A =
[[120 112 123 110 115 128 140 133]
 [106 128 133 138 134 124 128 122]
 [106 129 114 120 125 125 126 110]
 [127 128 111 115 120 129 128 120]
 [110 118 154 134 136 124 133 135]
 [124 114 128 108 118 128 137 131]
 [119 134 113 131 127 127 125 117]
 [114 110 137 109 120 126 139 132]
 [105 129 117 141 129 125 130 121]
 [118 134 113 138 128 127 126 120]
 [112 129 136 155 138 125 129 132]
 [107 120 135 134 130 125 134 130]]
A[-12][0]	120
A[:, 5]	[128, 124, 125, 129, 124, 128, 127, 126, 125, 127, 125, 125]
A[2][-3]	125
A[5]	[124, 114, 128, 108, 118, 128, 137, 131]
A[-5][7]	132
A[-2]	[112, 129, 136, 155, 138, 125, 129, 132]
A[-12][-5]	110
A[-7][0]	124
A[:, 7]	[133, 122, 110, 120, 135, 131, 117, 132, 121, 120, 132, 130]
A[-2][0]	112
A[8][-8]	105
A[-4][-5]	141
A[-6][4]	127
A[8]	[105, 129, 117, 141, 129, 125, 130, 121]
A[-9]	[127, 128, 111, 115, 120, 129, 128, 120]
A[-7][-5]	108
A[:, 0]	[120, 106, 106, 127, 110, 124, 119, 114, 105, 118, 112, 107]
A[:, -2]	[140, 128, 126, 128, 133, 137, 125, 139, 130, 126, 129, 134]
A[7][-8]	114
A[:, 1]	[112, 128, 129, 128, 118, 114, 134, 110, 129, 134, 129, 120]
A[-3][-7]	134
A[6]	[119, 134, 113, 131, 127, 127, 125, 117]
A[-11][4]	134
A[-6][-2]	125
A[-2][1]	129
A[-5][-2]	139
A[-11][1]	128
A[6][1]	134
A[3][-3]	129
A[-3][-1]	120
A[10][-4]	138

X =
[[126 132 148 129 139 149 121 141 123 113 111 126 137 128 125 139]
 [135 129 128 120 125 117 122 133 128 112 120 133 135 114 142 145]
 [135 126 125 127 132 109 153 126 130 115 144 144 126 118 135 124]
 [138 114 120 123 142 122 103 136 125 132 113 118 119 138 134 134]
 [130 129 125 121 138 106 149 110 126 126 143 134 136 127 135 122]
 [132 129 129 120 138 108 150 112 127 125 143 139 139 126 133 120]
 [138 134 133 125 132 105 130 144 121 121 128 133 138 114 148 138]
 [130 131 144 125 133 151 122 135 121 108 110 135 138 126 127 138]
 [130 133 138 110 132 114 136 101 131 135 137 138 142 128 123 118]
 [127 128 113 124 133 105 150 118 125 127 139 125 127 127 136 126]
 [109 140 124 140 120 131 116 126 124 133 120 106 116 133 118 113]
 [117 127 134 138 143 102 116 108 136 142 138 134 126 122 129 125]]
X[0,0] -> 126
X[:, 14] -> [125, 142, 135, 134, 135, 133, 148, 127, 123, 136, 118, 129]
X[2,9] -> 115
X[:, 15] -> [139, 145, 124, 134, 122, 120, 138, 138, 118, 126, 113, 125]
X[9,10] -> 139
X[:, 6] -> [121, 122, 153, 103, 149, 150, 130, 122, 136, 150, 116, 116]
X[:, 11] -> [126, 133, 144, 118, 134, 139, 133, 135, 138, 125, 106, 134]
X[:, 7] -> [141, 133, 126, 136, 110, 112, 144, 135, 101, 118, 126, 108]
X[2,2] -> 125
X[6,7] -> 144
X[3,6] -> 103
X[9,12] -> 127
X[2,0] -> 135
X[6,12] -> 138
X[3,7] -> 136
X[4,15] -> 122
X[8] -> [130, 133, 138, 110, 132, 114, 136, 101, 131, 135, 137, 138, 142, 128, 123, 118]
X[3] -> [138, 114, 120, 123, 142, 122, 103, 136, 125, 132, 113, 118, 119, 138, 134, 134]
X[6,13] -> 114
X[4,2] -> 125
X[6] -> [138, 134, 133, 125, 132, 105, 130, 144, 121, 121, 128, 133, 138, 114, 148, 138]
X[1] -> [135, 129, 128, 120, 125, 117, 122, 133, 128, 112, 120, 133, 135, 114, 142, 145]
X[4,13] -> 127
X[11] -> [117, 127, 134, 138, 143, 102, 116, 108, 136, 142, 138, 134, 126, 122, 129, 125]
X[7] -> [130, 131, 144, 125, 133, 151, 122, 135, 121, 108, 110, 135, 138, 126, 127, 138]
X[5,1] -> 129
X[0,3] -> 129
X[11,13] -> 122
X[9] -> [127, 128, 113, 124, 133, 105, 150, 118, 125, 127, 139, 125, 127, 127, 136, 126]
X[9,9] -> 127
X[8,3] -> 110
X[:, 8] -> [123, 128, 130, 125, 126, 127, 121, 121, 131, 125, 124, 136]
X[2,15] -> 124
X[11,6] -> 116
X[5,8] -> 127
X[3,4] -> 142

arr = [136 108 113 128 134 149 136 150 118]
arr[-9] => 136
arr[4] => 134
arr[-7] => 113
arr[7] => 150

x =
[[116 149 142 114]
 [144 128 131 145]]
x[-2,0] => 116
x[1,-3] => 128

W =
[[132 138 145 141 128 131 142 126]
 [132 138 144 141 128 131 142 126]
 [136 125 111 119 145 140 117 151]
 [132 138 145 141 128 131 142 126]
 [132 138 144 141 128 131 141 126]
 [135 124 111 118 144 139 117 149]
 [132 138 145 141 128 131 142 126]
 [136 125 111 118 145 140 117 151]
 [135 124 111 118 144 139 117 149]
 [136 125 111 118 145 140 117 151]
 [136 125 111 118 145 140 117 151]
 [135 124 111 118 144 138 117 149]
 [136 124 111 118 145 139 117 150]
 [132 138 144 140 128 131 141 126]
 [132 138 144 141 128 131 142 125]
 [136 125 111 118 145 140 117 151]]
Indices start at 0.
(0, 0)	132
(12, 5)	139
(7, 6)	117
(6, 1)	138
(9, 3)	118
(0, 1)	138
(6, 4)	128
(3, 4)	128
(3, 2)	145
(14, 2)	144
(9, 5)	140
(7, 5)	140
(11, 4)	144
(4, 5)	131
(4, 1)	138
(15, 2)	111
(9, 1)	125
(10, 7)	151
(10, 3)	118
(3, 7)	126
(11, 2)	111
(3, 6)	142
(4, 6)	141
(12, 3)	118
(9, 6)	117
(11, 1)	124
(9, 7)	151
(4, 3)	141
(2, 1)	125
(4, 4)	128
(14, 6)	142
(13, 0)	132
(12, 7)	150
(12, 2)	111
(1, 2)	144
(8, 3)	118
(8, 1)	124
